Below are the code and all the weights of a small trained network. Each question names an input and a target symbol and asks about switching units off, where a switched-off unit gives its printed mean instead of its output.

import numpy as np


def w(rows, s, z=0):
    codes = np.array(rows[::2]) - 128.0
    scale = np.full(codes.shape[1], s)
    scale[-1] = z or s
    return codes * scale


def norm(h):
    return h / np.sqrt((h * h).mean(-1, keepdims=True) + 1e-5)


def f(y):
    return y / 2 * (1 + np.tanh(0.7978845608 * (y + 0.044715 * y**3)))


def softmax(a):
    e = np.exp(a - a.max(-1, keepdims=True))
    return e / e.sum(-1, keepdims=True)


def log_softmax(a):
    a = a - a.max(-1, keepdims=True)
    return a - np.log(np.exp(a).sum(-1, keepdims=True))


def net(x, mask):
    ids = ['βζθλμξφ'.index(c) for c in x.split()]
    T = len(ids)
    res = E[ids] + P[:T]
    u = 0
    for l in range(2):
        q, k, v = (norm(res) @ M[l].T for M in (Q, K, V))
        z = softmax(np.where(np.tri(T) > 0, q @ k.T / 2**0.5, -1e9)) @ v
        res = res + np.where(mask[u], z, O[l][:, -1]) @ O[l][:, :-1]
        u += 1
        y = f(norm(res) @ A[l][:, :-1].T + A[l][:, -1])
        res = res + np.where(mask[u : u + 16], y, B[l][:, -1]) @ B[l][:, :-1]
        u += 16
    return log_softmax(norm(res)[-1] @ U[:, :-1].T + U[:, -1])


Q, K, V, O, A, B = {}, {}, {}, {}, {}, {}
E = w([
[62,97,57,152,191,111,222,205,196,178],'β',
[105,42,145,141,199,115,24,87,199,95],'ζ',
[75,173,189,166,97,122,122,131,203,237],'θ',
[145,137,87,132,95,180,161,115,202,164],'λ',
[128,194,238,202,114,181,122,119,132,154],'μ',
[144,129,65,213,129,141,217,73,130,88],'ξ',
[6,128,127,99,104,81,110,173,32,86],'φ',
],0.019)
P = w([
[250,102,155,198,25,107,115,159,165,80],'0',
[182,114,78,185,84,119,80,190,166,96],'1',
[150,109,84,197,120,97,94,158,109,105],'2',
[127,105,103,161,115,127,98,162,110,107],'3',
[111,108,115,123,106,156,99,166,124,108],'4',
[116,103,131,142,137,133,142,143,116,128],'5',
[103,96,118,87,116,175,133,154,129,114],'6',
[99,89,141,89,125,139,177,147,115,130],'7',
[98,84,112,60,126,174,168,134,128,114],'8',
],0.014)
Q[0] = w([
[181,165,136,121,68,135,172,72,51,36],'L0H0',
[241,239,225,2,121,101,57,11,56,174],'L0H0',
],0.0076)
K[0] = w([
[144,129,134,153,104,152,166,117,82,59],'L0H0',
[128,252,122,140,77,142,176,164,84,160],'L0H0',
],0.011)
V[0] = w([
[170,197,150,135,81,130,248,174,164,174],'L0H0',
[41,144,76,55,60,89,254,97,74,188],'L0H0',
],0.0058)
O[0] = w([
[139,254,205,207,114,10,61,32,174,196,44],'L0H0',
[246,239,253,192,54,168,34,237,215,109,3],'L0H0',
],0.0068,0.0042)
A[0] = w([
[131,117,108,142,23,111,159,132,129,84,129],'L0N0',
[183,172,114,143,86,154,192,143,201,102,94],'L0N1',
[194,147,144,166,145,125,132,142,190,127,189],'L0N2',
[159,103,166,98,133,155,105,175,75,154,98],'L0N3',
[101,93,142,110,92,107,112,102,162,72,149],'L0N4',
[128,129,124,195,51,196,155,137,148,113,171],'L0N5',
[145,175,226,155,128,154,145,131,161,184,68],'L0N6',
[104,151,134,70,175,102,125,128,158,128,68],'L0N7',
[156,145,171,119,72,37,126,103,117,132,79],'L0N8',
[96,112,125,122,171,137,152,179,95,225,56],'L0N9',
[255,152,173,205,96,117,23,184,196,119,237],'L0N10',
[117,150,126,143,184,66,158,107,186,135,56],'L0N11',
[126,88,169,143,103,118,149,139,154,132,62],'L0N12',
[112,199,42,136,73,109,60,142,140,131,3],'L0N13',
[188,141,190,97,100,145,185,54,145,147,167],'L0N14',
[87,157,126,138,108,109,188,109,116,136,115],'L0N15',
],0.0093,0.0028)
B[0] = w([
[182,120,72,151,172,79,112,132,198,145,216],'L0N0',
[125,142,87,108,199,136,34,161,123,131,198],'L0N1',
[173,57,148,166,168,120,53,127,115,91,202],'L0N2',
[117,136,172,161,132,172,205,103,191,142,150],'L0N3',
[184,122,180,209,164,70,151,155,74,158,173],'L0N4',
[137,88,132,137,175,53,95,50,122,132,228],'L0N5',
[84,54,99,139,127,123,108,105,141,133,211],'L0N6',
[124,144,159,74,134,124,110,153,106,187,121],'L0N7',
[209,113,77,140,174,99,82,96,86,95,147],'L0N8',
[126,186,178,87,157,118,130,86,184,132,186],'L0N9',
[160,96,106,234,101,175,82,117,1,89,254],'L0N10',
[137,91,165,102,196,173,121,111,150,107,159],'L0N11',
[142,114,122,98,164,161,85,84,102,116,134],'L0N12',
[110,124,46,130,133,28,160,106,142,106,166],'L0N13',
[129,139,129,69,11,113,110,120,163,246,157],'L0N14',
[146,107,158,111,151,141,123,144,194,147,174],'L0N15',
],0.0076,0.0056)
Q[1] = w([
[166,128,135,66,147,116,217,104,148,39],'L1H0',
[164,142,110,155,236,141,100,254,208,94],'L1H0',
],0.0079)
K[1] = w([
[115,137,165,113,162,112,154,183,127,129],'L1H0',
[221,253,196,126,96,13,99,119,96,103],'L1H0',
],0.0056)
V[1] = w([
[199,115,216,206,104,121,100,71,254,191],'L1H0',
[70,65,61,187,225,236,142,88,162,140],'L1H0',
],0.0054)
O[1] = w([
[226,46,45,119,147,69,129,130,112,110,57],'L1H0',
[147,171,120,194,120,75,112,133,247,189,255],'L1H0',
],0.013,0.0032)
A[1] = w([
[136,79,152,88,173,163,133,151,98,110,117],'L1N0',
[105,106,160,163,109,111,121,125,136,101,211],'L1N1',
[80,196,171,99,122,183,164,154,112,124,96],'L1N2',
[101,139,192,45,131,219,222,119,101,176,188],'L1N3',
[109,114,162,113,182,136,61,92,210,130,6],'L1N4',
[117,141,50,101,86,85,155,73,140,144,126],'L1N5',
[202,111,93,94,151,86,126,43,185,205,50],'L1N6',
[201,127,116,169,105,101,102,156,94,118,176],'L1N7',
[117,120,110,78,169,138,113,96,253,176,99],'L1N8',
[128,175,213,81,64,220,133,107,105,129,105],'L1N9',
[112,86,187,132,146,114,152,154,155,156,130],'L1N10',
[182,113,133,177,120,176,108,86,82,98,119],'L1N11',
[107,196,151,184,152,125,158,131,114,107,158],'L1N12',
[131,87,118,110,128,161,120,164,94,107,155],'L1N13',
[116,205,150,139,127,167,132,71,199,205,74],'L1N14',
[158,117,111,140,92,150,52,110,103,137,43],'L1N15',
],0.013,0.0023)
B[1] = w([
[142,150,148,101,111,134,146,125,123,144,176],'L1N0',
[149,148,82,141,96,142,134,99,166,150,211],'L1N1',
[178,113,167,122,194,112,121,154,63,139,225],'L1N2',
[122,80,142,155,159,135,80,92,174,104,246],'L1N3',
[113,146,96,126,101,94,161,159,132,113,187],'L1N4',
[197,65,199,113,123,211,119,161,102,132,173],'L1N5',
[57,208,128,87,81,100,175,168,127,83,221],'L1N6',
[143,107,123,157,174,158,58,99,124,95,254],'L1N7',
[115,158,140,126,120,57,172,198,151,79,197],'L1N8',
[121,113,144,137,60,151,116,73,207,96,155],'L1N9',
[86,183,98,125,128,130,154,134,112,108,177],'L1N10',
[156,121,104,174,152,150,102,130,119,122,209],'L1N11',
[135,123,127,105,84,133,145,111,167,144,167],'L1N12',
[136,144,127,118,115,108,130,110,182,165,190],'L1N13',
[121,144,150,91,170,142,113,85,108,255,153],'L1N14',
[117,90,106,131,143,125,80,181,116,122,194],'L1N15',
],0.014,0.0076)
U = w([
[192,90,124,226,187,88,88,158,103,185,173],'β',
[2,172,77,202,74,73,130,144,196,43,1],'ζ',
[134,190,151,95,140,77,141,182,56,121,182],'θ',
[121,129,219,133,92,113,110,146,183,63,94],'λ',
[151,125,105,102,113,73,141,93,157,182,134],'μ',
[144,86,124,189,80,104,201,122,135,160,108],'ξ',
[33,114,92,102,163,131,126,44,97,184,157],'φ',
],0.0067,0.0049)

Each question gives the input, a string of symbols that net reads in full, and the target symbol t.
The units are the heads (2 rows each of Q, K, V and O) and the neurons (one row each of A and B). Each row of codes is followed by its name. A weight is (code - 128) times the scale printed after its matrix; where a second scale follows, it is the last column's (O, A, B and U).
mask holds one flag per unit, layer by layer, with each layer's heads first. A switched-off unit (its flag False) gives its mean, the last column of its rows in O or B, instead of its output. The means were averaged over made-up inputs and are rounded, as every weight is.
A unit's drop is (log p(t) with every unit on - log p(t) with that unit switched off) / (log p(t) with every unit on - log p(t) with every unit switched off).
The circuit of an input: a set's keep is (log p(t) with only the set's units on - log p(t) with every unit switched off) / (log p(t) with every unit on - log p(t) with every unit switched off). Starting from the 12 units with the biggest drops (on a tie, the unit counted first), units are removed one at a time, each time the one whose removal leaves the highest keep (on an exact tie, the one counted first), for as long as the keep stays at least 0.8.
units of the circuit, in order: the units of the circuit, biggest drop first
most important unit: the unit with the biggest drop
k most important neurons: the k neurons with the biggest drops, biggest first
top k neurons in layer l: the k neurons of layer l with the biggest drops, biggest first
drop when u is switched off: that unit's drop, to one decimal
input ζ φ φ φ β β ζ, target ζ: 2 most important neurons => (L1N8, L1N4)
input φ β β ξ β φ β φ, target θ: 2 most important neurons => (L0N10, L0N5)
input λ φ φ μ φ θ θ λ, target ζ: most important unit => L1N6
input φ φ φ φ ζ φ, target φ: units of the circuit, in order => (L0H0, L1N8)
input φ μ β φ θ φ λ φ λ, target ζ: top 3 neurons in layer 0 => (L0N14, L0N5, L0N1)
input β φ β, target ζ: units of the circuit, in order => (L1N2, L1H0)
input φ φ φ, target θ: 2 most important neurons => (L0N0, L1N2)
input λ β ξ φ, target β: 2 most important neurons => (L1N6, L1N5)
input λ ξ φ ξ φ β φ β, target ζ: top 2 neurons in layer 0 => (L0N9, L0N6)
input φ β φ φ λ ξ φ, target λ: 2 most important neurons => (L0N10, L0N6)
input μ φ μ μ, target θ: top 2 neurons in layer 1 => (L1N6, L1N14)
input θ μ μ, target ζ: units of the circuit, in order => (L1N6, L0H0, L0N10)
input μ β φ θ φ θ, target ζ: top 3 neurons in layer 0 => (L0N6, L0N11, L0N4)
input φ φ β ζ φ θ, target φ: most important unit => L1N14
input β φ ξ λ β β β φ, target ζ: 3 most important neurons => (L0N10, L1N2, L0N14)
input φ φ θ β φ φ μ θ, target ζ: top 2 neurons in layer 0 => (L0N6, L0N10)
input μ ξ μ, target ζ: 2 most important neurons => (L1N6, L0N10)
input φ φ φ φ, target λ: 2 most important neurons => (L1N9, L1N2)
input μ β ζ φ λ, target φ: top 2 neurons in layer 1 => (L1N14, L1N3)
input ξ φ ζ μ, target φ: 2 most important neurons => (L1N14, L0N0)
input β β φ β, target θ: most important unit => L1N2
input λ φ λ ξ μ φ φ β ξ, target ζ: 2 most important neurons => (L1N6, L1N2)
input λ φ β ξ β ξ, target ζ: drop when L0H0 is switched off => 0.7
input ξ φ μ φ β ζ, target φ: drop when L0H0 is switched off => 2.4
input β μ φ μ μ, target θ: drop when L1H0 is switched off => 0.6
input μ ζ μ φ φ μ, target φ: drop when L0N7 is switched off => 0.0
input θ β β φ, target β: top neuron in layer 0 => (L0N11)
